data =
[[133 103 110 106 113]
 [126 117 118 122 128]]
Counting starts at 1.
The entry at row 1, column 3: 110
The entry at row 2, column 1: 126
The entry in the top-left corner: 133
The entry just right of 106 is 113

Questions about the row below.
1) Which number is the entry just right of 137?
2) Which number is the entry just left of 154?
3) Which number is the entry just left of 116?
[135 116 127 133 129 122 129 135 140 154 137 146 121 139]
1) 146
2) 140
3) 135

W =
149  148  124  119
115  112  123  146
119  127  128  140
147  148  116  120
152  139  120  122
115  126  126  131
150  139  114  126
115  120  129  141
106  140  112  134
117  112  122  144
Rows and columns are numbered from 1.
The entry at row 1, column 2?
Answer: 148
The top entry of the column that holds the largest entry?
Answer: 149
The minimum?
Answer: 106
The top-right entry?
Answer: 119
The entry in row 2 and column 2: 112
The entry in row 1 and column 3 is 124
The entry just right of 129: 141
The bottom-right entry is 144
The entry just left of 129?
Answer: 120
The entry at row 3, column 3 is 128
The entry at row 3, column 1?
Answer: 119
The entry just right of 152?
Answer: 139
